Below are the code and all the weights of a small trained network. Each question names an input and a class and asks about switching units off, where a switched-off unit gives its printed mean instead of its output.

import numpy as np


def w(rows, s, z=0):
    codes = np.array(rows[::2]) - 128.0
    scale = np.full(codes.shape[1], s)
    scale[-1] = z or s
    return codes * scale


def norm(h):
    return h / np.sqrt((h * h).mean(-1, keepdims=True) + 1e-5)


def f(y):
    return np.maximum(y, 0)


def log_softmax(a):
    a = a - a.max(-1, keepdims=True)
    return a - np.log(np.exp(a).sum(-1, keepdims=True))


def net(x, mask):
    res = np.array(x, float).reshape(1, 6) / 4 @ E
    u = 0
    for l in range(4):
        y = f(norm(res) @ A[l][:, :-1].T + A[l][:, -1])
        res = res + np.where(mask[u : u + 4], y, B[l][:, -1]) @ B[l][:, :-1]
        u += 4
    return log_softmax(norm(res)[-1] @ U[:, :-1].T + U[:, -1])


A, B = {}, {}
E = w([
[122,141,198,151,167,131,134,89,50,126,100],'x0',
[179,210,111,116,170,224,139,103,161,55,92],'x1',
[125,126,127,123,126,130,120,123,128,127,124],'x2',
[68,123,193,109,109,211,131,199,145,140,130],'x3',
[184,112,107,87,130,161,116,173,88,209,49],'x4',
[155,137,164,2,99,144,142,124,100,116,168],'x5',
],0.0056)
A[0] = w([
[177,67,53,119,60,173,155,140,194,141,167,48],'0.n1',
[221,107,113,74,159,168,66,218,75,166,39,72],'0.n2',
[60,160,186,125,77,228,111,195,141,106,108,51],'0.n3',
[106,173,150,144,237,147,177,108,2,164,147,1],'0.n4',
],0.0049,0.0044)
B[0] = w([
[133,110,63,136,161,170,47,127,147,147,224,178],'0.n1',
[112,40,161,141,106,109,188,95,205,45,134,254],'0.n2',
[73,161,50,147,63,89,203,52,99,189,112,237],'0.n3',
[141,99,149,163,66,221,2,61,141,158,158,177],'0.n4',
],0.0067,0.0033)
A[1] = w([
[210,127,97,113,165,83,113,93,122,149,136,63],'1.n1',
[125,136,114,187,167,126,113,162,158,160,77,51],'1.n2',
[156,119,85,130,110,107,139,68,104,100,128,1],'1.n3',
[182,157,164,1,97,122,140,123,111,142,166,40],'1.n4',
],0.008,0.0042)
B[1] = w([
[43,151,102,181,14,193,190,124,152,212,82,228],'1.n1',
[96,74,59,173,194,133,84,169,56,31,137,200],'1.n2',
[29,181,127,85,118,120,170,63,146,148,92,190],'1.n3',
[77,65,60,254,182,136,64,193,78,65,84,253],'1.n4',
],0.008,0.0033)
A[2] = w([
[77,130,179,198,167,34,151,85,219,15,168,90],'2.n1',
[207,243,73,138,154,253,166,144,194,37,34,46],'2.n2',
[64,63,161,174,64,64,123,217,195,232,132,150],'2.n3',
[60,126,183,118,144,233,188,252,124,192,145,11],'2.n4',
],0.0045,0.0011)
B[2] = w([
[126,93,157,30,111,235,156,180,119,90,115,238],'2.n1',
[134,164,160,87,141,2,120,183,58,185,146,243],'2.n2',
[138,189,148,103,144,74,119,118,113,114,117,254],'2.n3',
[130,181,50,172,96,125,161,23,157,167,60,180],'2.n4',
],0.0081,0.0048)
A[3] = w([
[132,103,201,120,100,20,59,172,108,165,148,12],'3.n1',
[168,142,47,87,118,146,59,204,249,170,212,44],'3.n2',
[249,55,116,159,126,87,129,128,158,185,37,6],'3.n3',
[163,116,254,150,127,177,59,42,76,133,129,193],'3.n4',
],0.0063,0.0017)
B[3] = w([
[188,233,134,89,192,120,128,170,89,132,90,216],'3.n1',
[210,93,227,210,151,176,83,47,110,212,138,233],'3.n2',
[146,132,227,5,120,253,209,98,219,2,250,204],'3.n3',
[214,101,64,170,131,121,71,126,229,211,202,255],'3.n4',
],0.007,0.0031)
U = w([
[28,174,70,153,35,116,209,41,162,206,77,129],'0',
[217,104,164,176,140,170,10,77,146,225,202,230],'1',
[89,54,61,170,156,138,60,215,81,9,105,181],'2',
[133,88,225,2,121,179,208,125,183,36,200,77],'3',
[177,235,166,48,167,15,132,211,82,186,116,3],'4',
],0.0098,0.0013)

Each question gives the input, the list of numbers given to net, and the class t.
The units are the neurons (one row each of A and B). Each row of codes is followed by its name. A weight is (code - 128) times the scale printed after its matrix; where a second scale follows, it is the last column's (A, B and U).
mask holds one flag per neuron, layer by layer. A switched-off neuron (its flag False) gives its mean, the last column of its row in B, instead of its output. The means were averaged over made-up inputs and are rounded, as every weight is.
A unit's drop is (log p(t) with every unit on - log p(t) with that unit switched off) / (log p(t) with every unit on - log p(t) with every unit switched off).
The circuit of an input: a set's keep is (log p(t) with only the set's units on - log p(t) with every unit switched off) / (log p(t) with every unit on - log p(t) with every unit switched off). Starting from the 12 units with the biggest drops (on a tie, the unit counted first), units are removed one at a time, each time the one whose removal leaves the highest keep (on an exact tie, the one counted first), for as long as the keep stays at least 0.8.
units of the circuit, in order: the units of the circuit, biggest drop first
unit that matters most: the unit with the biggest drop
top k neurons: the k neurons with the biggest drops, biggest first
top k neurons in layer l: the k neurons of layer l with the biggest drops, biggest first
input [3,6,6,8,0,-3], class 0: unit that matters most => 0.n3
input [-3,-5,-7,-5,2,5], class 0: top 2 neurons => (1.n1, 2.n2)
input [7,7,1,3,-7,1], class 1: units of the circuit, in order => (3.n4, 0.n4)
input [4,0,5,-3,-2,-3], class 1: top 3 neurons => (0.n4, 3.n4, 0.n3)
input [3,3,3,5,8,-5], class 3: units of the circuit, in order => (0.n2, 3.n3)
input [-3,6,7,-4,3,4], class 4: top 2 neurons => (2.n2, 0.n3)
input [4,-6,2,5,-2,8], class 2: top 3 neurons => (1.n4, 2.n2, 1.n1)
input [5,5,2,7,-6,-2], class 0: top 2 neurons => (0.n3, 0.n2)
input [5,3,-5,0,4,-4], class 1: top 2 neurons => (0.n4, 3.n4)
input [-2,6,-6,8,-1,8], class 0: top 3 neurons => (0.n3, 2.n4, 1.n2)
input [-2,-7,8,6,0,-6], class 4: top 4 neurons => (2.n3, 1.n1, 1.n4, 3.n1)
input [-3,-4,-1,1,7,6], class 3: top 3 neurons => (0.n2, 3.n3, 1.n2)
input [-4,8,3,6,3,3], class 4: top 3 neurons => (2.n2, 1.n1, 1.n3)
input [8,-5,-5,3,0,8], class 1: units of the circuit, in order => (3.n4)
input [-3,-5,3,-6,3,6], class 0: top 4 neurons => (1.n1, 1.n3, 1.n2, 2.n2)
input [-8,5,4,8,-2,8], class 0: top 2 neurons => (0.n3, 2.n4)
input [4,-2,-5,1,3,-3], class 1: top 2 neurons => (0.n4, 3.n4)
input [-4,8,4,1,2,-6], class 4: top 2 neurons => (2.n2, 1.n4)
input [-7,4,-5,-5,-5,5], class 1: units of the circuit, in order => (3.n2, 0.n1)
input [0,-3,0,8,8,8], class 0: units of the circuit, in order => (2.n4)
input [0,-3,7,-4,-8,-6], class 3: top 2 neurons => (2.n1, 1.n4)
input [0,5,5,-2,5,2], class 3: top 2 neurons in layer 0 => (0.n2, 0.n1)
input [-4,-1,-5,-6,3,6], class 0: top 3 neurons in layer 1 => (1.n1, 1.n3, 1.n2)
input [8,6,1,-1,-2,-6], class 1: units of the circuit, in order => (0.n4, 3.n4)
input [-3,8,-4,8,6,-4], class 0: top 2 neurons in layer 2 => (2.n4, 2.n3)
input [-8,-6,-4,-7,-3,4], class 1: top 2 neurons in layer 0 => (0.n1, 0.n3)
input [7,0,3,3,-8,-7], class 3: unit that matters most => 2.n1
input [-5,-7,-3,-3,-5,-3], class 4: units of the circuit, in order => (2.n3, 3.n1)
input [1,-7,-6,6,-3,0], class 4: top 2 neurons in layer 1 => (1.n1, 1.n3)
